Below are the code and all the weights of a small trained network. Each question names an input and a target symbol and asks about switching units off, where a switched-off unit gives its printed mean instead of its output.

import numpy as np


def w(rows, s, z=0):
    codes = np.array(rows[::2]) - 128.0
    scale = np.full(codes.shape[1], s)
    scale[-1] = z or s
    return codes * scale


def f(y):
    return np.maximum(y, 0)


def softmax(a):
    e = np.exp(a - a.max(-1, keepdims=True))
    return e / e.sum(-1, keepdims=True)


def log_softmax(a):
    a = a - a.max(-1, keepdims=True)
    return a - np.log(np.exp(a).sum(-1, keepdims=True))


def net(x, mask):
    ids = ['ΣΦΨγδζηλμξπτω'.index(c) for c in x.split()]
    T = len(ids)
    res = E[ids] + P[:T]
    r = res
    for j in range(2):
        rows = slice(2 * j, 2 * j + 2)
        q, k, v = (r @ M[0][rows].T for M in (Q, K, V))
        z = softmax(np.where(np.tri(T) > 0, q @ k.T / 2**0.5, -1e9)) @ v
        o = O[0][rows]
        res = res + np.where(mask[j], z, o[:, -1]) @ o[:, :-1]
    y = f(res @ A[0][:, :-1].T + A[0][:, -1])
    res = res + np.where(mask[2:10], y, B[0][:, -1]) @ B[0][:, :-1]
    return log_softmax(res[-1] @ U[:, :-1].T + U[:, -1])


Q, K, V, O, A, B = {}, {}, {}, {}, {}, {}
E = w([
[222,172,131,196,48,109],'Σ',
[89,109,42,89,198,125],'Φ',
[127,133,113,109,146,77],'Ψ',
[198,169,194,171,60,115],'γ',
[87,114,28,204,139,102],'δ',
[79,123,148,167,203,146],'ζ',
[192,167,160,146,70,74],'η',
[97,150,138,89,138,85],'λ',
[164,127,166,186,231,211],'μ',
[16,72,205,173,99,130],'ξ',
[120,78,165,35,84,168],'π',
[187,161,242,152,89,166],'τ',
[123,180,8,82,117,200],'ω',
],0.012)
P = w([
[157,1,117,128,133,137],'0',
[131,110,132,134,129,137],'1',
[118,133,135,125,136,132],'2',
[116,143,137,123,135,131],'3',
[114,149,142,128,131,134],'4',
[112,157,146,125,127,134],'5',
[110,157,145,125,128,134],'6',
[112,171,148,123,127,131],'7',
[114,169,147,127,126,134],'8',
[113,171,152,126,123,131],'9',
],0.014)
Q[0] = w([
[236,154,195,179,81,76],'H0',
[74,214,61,130,177,100],'H0',
[141,128,156,137,125,137],'H1',
[255,168,183,129,80,87],'H1',
],0.013)
K[0] = w([
[206,23,105,136,138,140],'H0',
[119,202,53,175,172,149],'H0',
[135,107,146,125,141,136],'H1',
[192,4,89,120,135,137],'H1',
],0.013)
V[0] = w([
[79,108,106,71,119,31],'H0',
[137,81,205,102,115,93],'H0',
[183,128,56,164,141,119],'H1',
[104,95,125,45,176,253],'H1',
],0.011)
O[0] = w([
[178,201,124,146,166,5,109],'H0',
[156,121,206,70,141,116,154],'H0',
[189,174,48,174,140,228,128],'H1',
[41,204,134,123,124,118,252],'H1',
],0.011,0.0026)
A[0] = w([
[154,27,102,146,130,201,110],'N0',
[254,141,181,92,142,68,3],'N1',
[142,128,238,149,59,158,133],'N2',
[244,186,132,116,127,126,51],'N3',
[185,161,82,129,105,224,86],'N4',
[75,84,170,113,191,109,179],'N5',
[196,91,143,55,57,153,132],'N6',
[85,123,87,35,152,167,162],'N7',
],0.0087,0.0047)
B[0] = w([
[127,197,128,171,96,57,177],'N0',
[39,3,83,151,139,118,170],'N1',
[109,115,2,121,130,58,255],'N2',
[179,130,114,166,222,189,167],'N3',
[51,83,168,129,73,148,196],'N4',
[139,139,181,124,171,200,214],'N5',
[217,155,165,79,77,147,200],'N6',
[155,135,92,94,217,160,199],'N7',
],0.0087,0.0074)
U = w([
[161,94,105,106,94,119,189],'Σ',
[92,186,134,108,109,47,103],'Φ',
[160,23,101,127,173,151,84],'Ψ',
[60,92,64,81,82,173,3],'γ',
[130,172,111,114,103,86,165],'δ',
[193,238,155,150,143,116,121],'ζ',
[158,134,46,107,244,110,92],'η',
[34,12,148,116,121,85,84],'λ',
[139,122,215,193,199,234,188],'μ',
[93,179,151,145,73,146,51],'ξ',
[168,185,153,1,91,136,213],'π',
[171,124,153,141,84,173,135],'τ',
[93,98,74,203,119,62,155],'ω',
],0.0072,0.0038)

Each question gives the input, a string of symbols that net reads in full, and the target symbol t.
The units are the heads (2 rows each of Q, K, V and O) and the neurons (one row each of A and B). Each row of codes is followed by its name. A weight is (code - 128) times the scale printed after its matrix; where a second scale follows, it is the last column's (O, A, B and U).
mask holds one flag per unit, heads first, then neurons. A switched-off unit (its flag False) gives its mean, the last column of its rows in O or B, instead of its output. The means were averaged over made-up inputs and are rounded, as every weight is.
A unit's drop is (log p(t) with every unit on - log p(t) with that unit switched off) / (log p(t) with every unit on - log p(t) with every unit switched off).
The circuit of an input: a set's keep is (log p(t) with only the set's units on - log p(t) with every unit switched off) / (log p(t) with every unit on - log p(t) with every unit switched off). Starting from all 10 units, units are removed one at a time, each time the one whose removal leaves the highest keep (on an exact tie, the one counted first), for as long as the keep stays at least 0.8.
units of the circuit, in order: the units of the circuit, biggest drop first
top k neurons: the k neurons with the biggest drops, biggest first
heads that matter: for each layer, one digit per head in row order, 1 if its drop is at least 0.15 and else 0, layers parted by /
input Ψ Φ λ τ η Φ Φ τ, target η: units of the circuit, in order -> [H0; N3; N2; N1]
input λ π Φ Σ Φ η δ Ψ ω, target γ: units of the circuit, in order -> [H0; N4]
input ζ ζ τ π, target π: units of the circuit, in order -> [H0; N6]
input τ τ γ, target π: units of the circuit, in order -> [H0; N6]
input Φ τ ξ Ψ ξ μ η δ η, target ζ: units of the circuit, in order -> [H1; H0; N3]
input Σ δ τ Φ π δ λ Σ τ, target τ: units of the circuit, in order -> [H1; N6; N4]
input Ψ δ μ ζ ζ ξ ζ π Σ, target η: units of the circuit, in order -> [H0; N3; N1]
input δ τ δ Φ ξ Σ π γ, target μ: top 3 neurons -> [N3; N4; N2]
input ω Ψ γ λ η ξ Φ τ, target ξ: units of the circuit, in order -> [H1; H0; N4]
input π τ ζ τ, target Φ: heads that matter -> 01
input Ψ Σ Σ ω, target γ: units of the circuit, in order -> [N4; H0]
input π δ γ, target Φ: heads that matter -> 01
input Σ δ Φ ζ ζ τ, target τ: heads that matter -> 11
input Φ Ψ μ τ γ, target ζ: units of the circuit, in order -> [H1; H0]
input δ μ Ψ τ, target μ: units of the circuit, in order -> [H1; N3]
input η δ η γ Ψ γ, target Ψ: heads that matter -> 11
input μ Φ τ Φ δ Σ ω τ, target γ: top 2 neurons -> [N2; N4]
input λ π ξ Φ τ τ ω η, target ω: heads that matter -> 10
input ξ Φ η γ π ζ ζ, target μ: heads that matter -> 00
input η δ Φ Σ, target Ψ: units of the circuit, in order -> [N1; H1; H0]
input ξ Φ ζ Ψ ω η, target λ: units of the circuit, in order -> [N1; H0]
input τ Φ Σ λ Φ Σ, target π: top neuron -> [N6]
input η γ Ψ δ τ, target Ψ: top neuron -> [N1]
input Φ γ ζ, target μ: top 2 neurons -> [N2; N5]
input Φ ξ λ Φ τ γ Φ ξ ω τ, target ζ: top 2 neurons -> [N3; N1]
